<38>: [125 125 125 123 126 126 128 135 134 129 126 132 126 131 134 131 123 132
 129 127 127 121 128 132 127 127 118 125 132 125 128 125 136 126 120 123
 125 133 129 126 126 121 133 128 136 123 125 126 134 122 124 123 134 136
 131 125]
<18>: [127 123 127 126 128 127 128 132 132 130 125 133 129 129 132 130 128 132
 130 130 128 126 130 132 129 124 121  79 187 106 127 126 131 127 123 125
 127 127 126 129 126 124 133 127 134 122 125 126 131 125 124 120 134 135
 129 129]
<21>: [110  74  89  84  91 109 124 199 198 166 106 187 124 139 196 175  87 171
 135 146 123  73 138 173 131 103  32  79 187 106 136  82 200 134  55  65
 108 156 127 122  75  44 198 119 219  59  99 121 193  62  81  50 221 220
 139  94]
<68>: [113  75 112 114 125 117 137 173 161 161 110 181 134 131 170 151 116 165
 132 144 125 125 145 162 145  88  60  87 171 112 117 108 156 129  78  99
 122 116 111 136  96  85 182 128 178  70 110 110 166  91  92  56 185 198
 142 131]
q: [110  74  89  84  91 109 124 199 198 166 106 187 124 139 196 175  87 171
 135 146 123  73 138 173 131 103  32  79 187 106 136  82 200 134  55  65
 108 156 127 122  75  44 198 119 219  59  99 121 193  62  81  50 221 220
 139  94] | <21>
at: [132 130 128] | <18>, 15

<45>: [ 27  35 218  97]
<16>: [129 132 118 110]
<120>: [119 119 123 144]
<116>: [107 123 105 147]
<149>: [151 147 102 138]
<74>: [123 132 122  95]
<144>: [135 131 136 130]
<44>: [ 40  50 211 108]
<12>: [115 104 144  89]
<77>: [130 135 123 124]
at: [135 123 124] | <77>, 2
at: [147 102] | <149>, 2

<102>: [113 117 135 123 184 153 117 146]
<42>: [101  87 130 141 200 125 136 121]
<136>: [181 125 135 207  10 146 137 126]
<47>: [153 134 124 180  25 153 117 146]
at: [153 134 124 180  25 153 117] | <47>, 1
q: [113 117 135 123 184 153 117 146] | <102>
at: [184 153] | <102>, 5

<79>: [ 79 148 131 149]
<67>: [114 197 113 136]
<157>: [238 191 144 143]
<61>: [167  79 165 112]
<153>: [168 115 118 136]
<53>: [143 197 131 122]
<115>: [ 39 134 115 105]
at: [114 197] | <67>, 1
at: [134 115] | <115>, 2

<161>: [122 105 158 175 175  54 146 186 131 151  56 164 112  98 118 143 169 127
 152 154 211  83 132 115 114  98 228 117  65 114 117 101 195 184  48 131
  73  78  76 113 131 159 123 141 207 204 120 178 212 106 106  68 135 156
 101 155 172 187 126  89 137 186]
<9>: [141 126 109 193 166  23 197 220 162 160  31  93 199 139 200  94 136 139
 160 113 160 122 174 155 137 129 140 159 117  90 120  78 166 134  49  70
 123 100  83 147 168 124 164 122 215 196 160 155 213 194  95 181  95 148
 105  68 203 175 118  85 138 116]
<82>: [104 101 110 174 173  39 157 201 132 147  64 170 189 115 136 124 125 145
 168 107 174  99 141 140 123 124 150 182 100 121 144 104 166 135  82  93
  89 108  86 156 125 139 138  88 207 188 121 142 181 142 100  64 103 137
  99 193 188 166 110  83 117 149]
<49>: [109  98 111 158 149  50 190 227 145 132  85 147 171 124 157 129  85 130
 169 119 147 125 129 111  86 112 148 171  87 108 101 110 173 127  81 111
 116  81 109 136 170 128 140  91 205 176 147 176 195 128  95  41 119 130
 101 198 163 189 107  94 128 133]
<134>: [ 99  96 117 175 173  44 157 206 141 152  60 153 182 121 148 126 133 140
 155 133 166  90 140 137 123 123 159 181  99 104 131 103 167 142  84  82
 103 125  86 140 119 141 152  95 213 206 123 154 184 145  95  68  95 148
 105 181 189 159 107  86 142 151]
<86>: [ 94  95 113 160 160  45 185 209 132 140  78 165 185 114 144 119 108 136
 170 114 153 110 132 125 104 114 147 180  94 116 127 107 164 121  79 107
 113 108  96 135 145 138 140  96 212 184 136 171 177 127  95  52 101 140
  91 171 177 158 105  94 129 142]
<89>: [106  90 129 174 161  61 139 190 140 160  67 189 156 129 114 131 125 145
 151 143 189  92 132 121 107 130 181 142  97 110 140 119 217 155  73 117
  82  94  79 142 130 157 151  97 202 200 129 153 193 133 109  46 111 163
 119 181 163 187 116  79 132 171]
at: [ 95  68  95 148 105 181] | <134>, 51
at: [123 123 159 181  99 104 131 103 167 142  84] | <134>, 25

<117>: [138 130 118 167 101 181]
<69>: [148 165 143 186  50 240]
<71>: [117 101 120 118 163  91]
<85>: [120 119 163  91 129  95]
<56>: [141 149 145  50 186 119]
at: [186  50] | <69>, 4
at: [141 149 145  50 186] | <56>, 1
at: [186 119] | <56>, 5
at: [120 118 163  91] | <71>, 3
at: [130 118] | <117>, 2
at: [117 101 120 118] | <71>, 1
at: [130 118 167] | <117>, 2

<96>: [158 103 128 129 130 121 135 129 125 128 102 135 126 125 157 128 111  93
 128 128 114 130 129 121 131 126 103 135 117 131 159 124 124 127 141 131
 144 131 132 136 122  94 132 117 136  98 121 159 130 131 126 122 173 103
 125 134 136 127]
<126>: [ 98 121 160 130 130 129 130 139 125 118 147 121 118 118 159 119 121  89
 126 127 122 130 127 128 131 129 129 131 129 128 143 128 114 128 105 128
 158 101 125 125 125 140 125 114 116  68 128 109 132 142 133 124 146 126
 125 127 132 129]
<40>: [119 208 124 127 137 122 118 125 127 132 126 119 136 133 121 151 107 102
 127 130 209 122 120 120 125 175 153 140 125 126 149 128 157 128 127 129
 123 103 141 130 133 119 124 134 110 132 127 141 115  47 114 152 113 128
 133 123 111 124]
<73>: [118 129 131 130 130 129 130 139 125 118 147 121 118 118 159 119 121  89
 126 127 122 130 127 128 131 129 129 131 129 128 143 128 114 128 105 128
 158 101 125 125 125 140 125 114 116  68 128 117 132 142 133 124 146 126
 125 127 132 129]
at: [135 129 125 128 102 135 126 125 157 128] | <96>, 7
at: [149 128] | <40>, 31
at: [ 98 121 159 130] | <96>, 46

<146>: [128 129 156 138 197 121 156 127 110 120 123  43 124]
<138>: [128 127 102 103  56 129  82 129 121 131 136 187 120]
<101>: [128 126 131 108 120 128 117 129 131 136 121 187 128]
<63>: [128 127 145 109 149 129 132 129  89 146 163  92 128]
<54>: [129 127 138  96 123 134 119 129  91 140 155 115 130]
<129>: [127 129 128 174 175 107 140 126 142 121 118  79 118]
<203>: [128 127 102 103  56 129  82 129 121 131 136 187 128]
<11>: [128 128 150 117 167 127 121  43 110 156 123 120 127]
<128>: [128 127  89 138  62 116  83 128 141 137 142 194 122]
<106>: [127 129 127 173 171 108 138 126 146 114 108  81 118]
<147>: [128 129 158 123 185 128 150 127 110 109 107  47 127]
at: [121 156 127 110 120 123  43] | <146>, 6
q: [128 127 102 103  56 129  82 129 121 131 136 187 120] | <138>
at: [127 173 171 108 138 126 146 114] | <106>, 3
at: [121 118] | <129>, 10

<155>: [104 101 100 157 164 155 129 127 112 104 123 100  73  82  84 123 181 182
 158 104  44  53  78 106 101  86  81  52  52  61 113 155 168 226 220]
<139>: [157  70  20  39 100 157 164 155 129 127 112 104 104 100  73  82  84 123
 181 182 158 104 104  53  78 106 101 101  81  52  52  61 113 155 168]
<197>: [216 201 157  70  20  39 100 157 164 155 129 127 112 104 123 100  73  82
  84 123 181 182 158 104  44  53  78 106 101  86  81  52 226 220 230]
<185>: [179 216 201 157  70  20  39 100 157 164 155 129 127 112 104 123 100  73
  82  84 123 181 182 158 104  44  53  78 106 101  86  81  52  52  61]
<194>: [216 201 157  70  20  39 100 157 164 155 129 127 112 104 123 100  73  82
  84 123 181 182 158 104  44  53  78 106 101  86  81  52  52  61 113]
<8>: [157 164 155 129 127 112 104 123 100  73  82  84 123 181 182 158 104  44
  53  78 106 101  86  81  52  52  61 113 155 168 226 220 230 228 154]
<107>: [107 104 100  73  82 164 155 129 127 112 104 123 100  73  82  84 123 181
 182 158 104  44  53  78 106 101  86  81  52  52  61 113 155 168 226]
<124>: [157  70  20  39 100 157 164 155 129 127 112 104 123 100  73  82  84 123
 181 182 158 104  44  53  78 106 101  86  81  52  52  61 113 155 168]
<24>: [164 155 129 127 112 104 123 100  73  82  84 123 181 182 158 104  44  53
  78 106 101  86  81  52  52  61 113 155 168 226 220 230 228 154 114]
<87>: [100 157 164 155 129 127 112 104 123 100  73  82  84 123 181 182 158 104
  44  53  78 106 101  86  81  52  52  61 113 155 168 226 220 230 228]
q: [157  70  20  39 100 157 164 155 129 127 112 104 104 100  73  82  84 123
 181 182 158 104 104  53  78 106 101 101  81  52  52  61 113 155 168] | <139>
at: [104 104 100  73  82] | <139>, 12
q: [157 164 155 129 127 112 104 123 100  73  82  84 123 181 182 158 104  44
  53  78 106 101  86  81  52  52  61 113 155 168 226 220 230 228 154] | <8>
q: [216 201 157  70  20  39 100 157 164 155 129 127 112 104 123 100  73  82
  84 123 181 182 158 104  44  53  78 106 101  86  81  52 226 220 230] | <197>
q: [179 216 201 157  70  20  39 100 157 164 155 129 127 112 104 123 100  73
  82  84 123 181 182 158 104  44  53  78 106 101  86  81  52  52  61] | <185>
q: [100 157 164 155 129 127 112 104 123 100  73  82  84 123 181 182 158 104
  44  53  78 106 101  86  81  52  52  61 113 155 168 226 220 230 228] | <87>

<110>: [172 191 100 119]
<105>: [ 27 121  99 138]
<32>: [194  71 151 138]
<70>: [172 191 100 130]
q: [172 191 100 130] | <70>
at: [151 138] | <32>, 3
at: [ 71 151 138] | <32>, 2
at: [191 100 130] | <70>, 2
q: [172 191 100 119] | <110>

<113>: [ 80 186 188 167  94 114 176 159 143 141 154 174  73 144 167 141  62 111
 180 161 180 161 134 154]
<121>: [142 159 188 167  94 114 176 192 143 141 154 174  73 144 167 141  62 111
 180 161 180 161 134 154]
<127>: [ 39 186 188 167  94 114 176 192 143 141 154 174  73 144 167 141  62 114
 180 161 180 161 134 154]
<111>: [ 66 182 167 154 114 174  94 141 143 159 167 176 117 124 167 127  95  93
 147 153 160 157  93 154]
q: [ 80 186 188 167  94 114 176 159 143 141 154 174  73 144 167 141  62 111
 180 161 180 161 134 154] | <113>
at: [167  94 114 176 159 143 141 154 174] | <113>, 4
q: [142 159 188 167  94 114 176 192 143 141 154 174  73 144 167 141  62 111
 180 161 180 161 134 154] | <121>
at: [143 159] | <111>, 9
q: [ 39 186 188 167  94 114 176 192 143 141 154 174  73 144 167 141  62 114
 180 161 180 161 134 154] | <127>

<137>: [174  42  80 100]
<20>: [107 104 101 102]
<135>: [174  42 149  33]
<23>: [241 134 239 161]
<100>: [174  42 149 123]
<58>: [237 192 236 171]
q: [174  42 149 123] | <100>
at: [192 236] | <58>, 2
q: [174  42  80 100] | <137>
at: [149 123] | <100>, 3

<59>: [122 132 130 121 126]
<60>: [219 132  93 130 126]
<88>: [122 132 130  93   9]
<48>: [219 132 130 126 123]
q: [122 132 130 121 126] | <59>
at: [122 132 130 121] | <59>, 1
at: [130  93] | <88>, 3
q: [219 132  93 130 126] | <60>
at: [93  9] | <88>, 4
at: [132 130 126 123] | <48>, 2

<132>: [119 100 139 128  88 234 159 166 131 129 116]
<80>: [130 139 159 109 126 175  14  99  89 127 125]
<57>: [119 119 100 139 131  88 234 159 166 131 129]
<119>: [123 130 162 144 143 122 155  38 104 132 124]
at: [100 139 128  88 234 159 166 131] | <132>, 2
at: [119 100 139 131  88 234 159 166 131 129] | <57>, 2
q: [119 100 139 128  88 234 159 166 131 129 116] | <132>
at: [139 131  88 234 159 166] | <57>, 4
at: [159 109 126 175  14  99  89 127] | <80>, 3
at: [100 139 128  88 234 159] | <132>, 2

<17>: [202 135  81  28 122 187 151 128 137 150]
<141>: [128 147 140  26 123 183 145 128 138 150]
<125>: [154 142 122  70 134 150 127 131 141 136]
<10>: [169 128 111  87 119 158 128 144 132 150]
<72>: [169 128 111  87 119 158 128 144 132 141]
<169>: [158 130 110  91 129 148 140 136 132 136]
<52>: [158 130 110  91 128 148 140 136 132 136]
<78>: [154 142 131  70 134 127 150 122 135 136]
<76>: [202 132  84 114 119 187 155 147 135 129]
at: [128 148 140] | <52>, 5
q: [169 128 111  87 119 158 128 144 132 150] | <10>
at: [110  91 128 148 140] | <52>, 3
q: [169 128 111  87 119 158 128 144 132 141] | <72>
at: [142 122  70 134 150 127 131] | <125>, 2
at: [ 91 128 148 140 136 132 136] | <52>, 4
q: [154 142 131  70 134 127 150 122 135 136] | <78>

<37>: [149 123 136 150  71]
<50>: [149 120 136 129 195]
<93>: [ 11 159 199 195 129]
<122>: [105 121 118 129 195]
q: [105 121 118 129 195] | <122>
at: [159 199 195 129] | <93>, 2
at: [159 199] | <93>, 2

<55>: [136  51 156  87 129 121 131 141  32 182 154]
<75>: [136  51 156  87 129 121 131 133 221 146 127]
<2>: [129 121 131 141  33 182 131  32 141 121 138]
<14>: [136  51 156  87 129 121 131 141  32 178 154]
q: [136  51 156  87 129 121 131 141  32 178 154] | <14>
at: [129 121 131 141  32 182 154] | <55>, 5
q: [136  51 156  87 129 121 131 141  32 182 154] | <55>
at: [156  87 129 121 131 133 221 146] | <75>, 3
at: [141  32 182] | <55>, 8
q: [136  51 156  87 129 121 131 133 221 146 127] | <75>

<66>: [113 120 108 147 136 107 145 129 105  98 142 121 103 108 132 140 118 121
 129 136 120 108  99 127 121 110 116 111 123]
<51>: [159 134 143  81 107 121 139 117 131 131  80 151 103 136  85 145 125 126
 130 128 128 125 123 130 127 127 127 126 130]
<180>: [159 134 143  81 107 132  97  85 131 108  80 151 103 136  85 145  71 140
 107 133 171 129  83 148 139 152 164 129 108]
<4>: [125  53 161 191  96 177 164 191 177 108 184  53 118 172 217  69 189  46
 123  63  61  58 167  72  53 144  53 182 155]
<164>: [129 136 131 121 131 131 117 121 131 139 117 134 137 131 123 129 125 135
 132 132 132 139 133 131 135 130 133 129 126]
<182>: [130 128 130 129 128 129 128 124 129 125 127 131 126 129 131 130 123 128
 124 129 131 126 123 128 129 131 131 131 123]
<97>: [115 111 114 139 127 117 139 133 113  98 136 119 101 116 128 131 120 114
 133 125 117 105 105 127 118 113 114 116 132]
<84>: [123 123 125 134 128 126 131 130 125 123 132 123 125 125 133 125 130 122
 127 125 121 122 126 123 123 124 121 127 127]
<178>: [ 86 125 107 153 141 117 131 151 120 159 152  96 162 113 155  97 175 116
 138 116  78 134 177  96 114  97  84 118 131]
<108>: [142 118 168  65  71 164  43  80 175 185  63  82 179 162 122  54 124 105
  62  69 108 139 177 164 129 152 148 139  76]
<150>: [ 84 136 103 142 143 110 120 141 115 173 143 100 175 107 145  95 175 126
 133 119  80 148 184  94 119  94  90 112 124]
at: [148 139 152 164 129] | <180>, 24
at: [131 117 121 131 139] | <164>, 6

<81>: [139 148 155  74 120 105  96 156 136  60 122  95 242  77  80 123  57 152
 137 169 141  97  70 119 118 158 177 113  94 143  92 111  47 203]
<41>: [141 134 120 134 210 134  98 133  83 177 151 126  98 195 140 151 205 148
 152 142 212 153 135 138  96 116 110  44 128 131  87 102 136 114]
<7>: [170 150 126 108 142 119 124 172 137  75  31  39  62 145 126  73  57 166
  86 153 129 120 122 124 111 138 170 125 129 177  75 126  85 130]
<31>: [154 137 169 141  97 125 130 131 172  98 153  86 166  57  31 126  39 145
  62  73  79  34  44 118 140  83 176  89 123 119 128 107  65 163]
at: [152 137 169 141  97] | <81>, 18
at: [153  86 166  57  31 126  39 145  62  73] | <31>, 11
at: [ 83 177 151 126  98 195 140 151 205] | <41>, 9
at: [145  62  73  79] | <31>, 18

<103>: [ 32 162 154 175  44 172 173  94  65  79  61]
<15>: [ 77 166 125 124 193  62 163 153  45  98 118]
<25>: [102 152  45  41  62 163 193 146  88 122 220]
at: [ 62 163 193] | <25>, 5
at: [175  44 172] | <103>, 4
at: [102 152  45  41  62 163 193 146  88] | <25>, 1

<43>: [151 185 107  93 139 166]
<160>: [ 94 181 116 114 144 134]
<104>: [129  97 126 149 106 153]
<3>: [143 155 151 147 150 101]
<91>: [ 70 175 165 153 157  72]
<114>: [ 67  12 158 198  94  90]
<112>: [138  14 165 202  94 129]
at: [175 165 153] | <91>, 2
at: [ 12 158 198  94] | <114>, 2

<95>: [165  42 182  31]
<33>: [203 242 142 157]
<175>: [225 242 157 142]
<94>: [124  37 100  19]
<19>: [99 54 55 35]
<22>: [222  97 223  81]
<148>: [239 178 203 132]
<170>: [ 42 165 206  57]
<186>: [136  34 144  21]
<167>: [237 216 176 149]
at: [165  42] | <95>, 1
at: [242 142 157] | <33>, 2

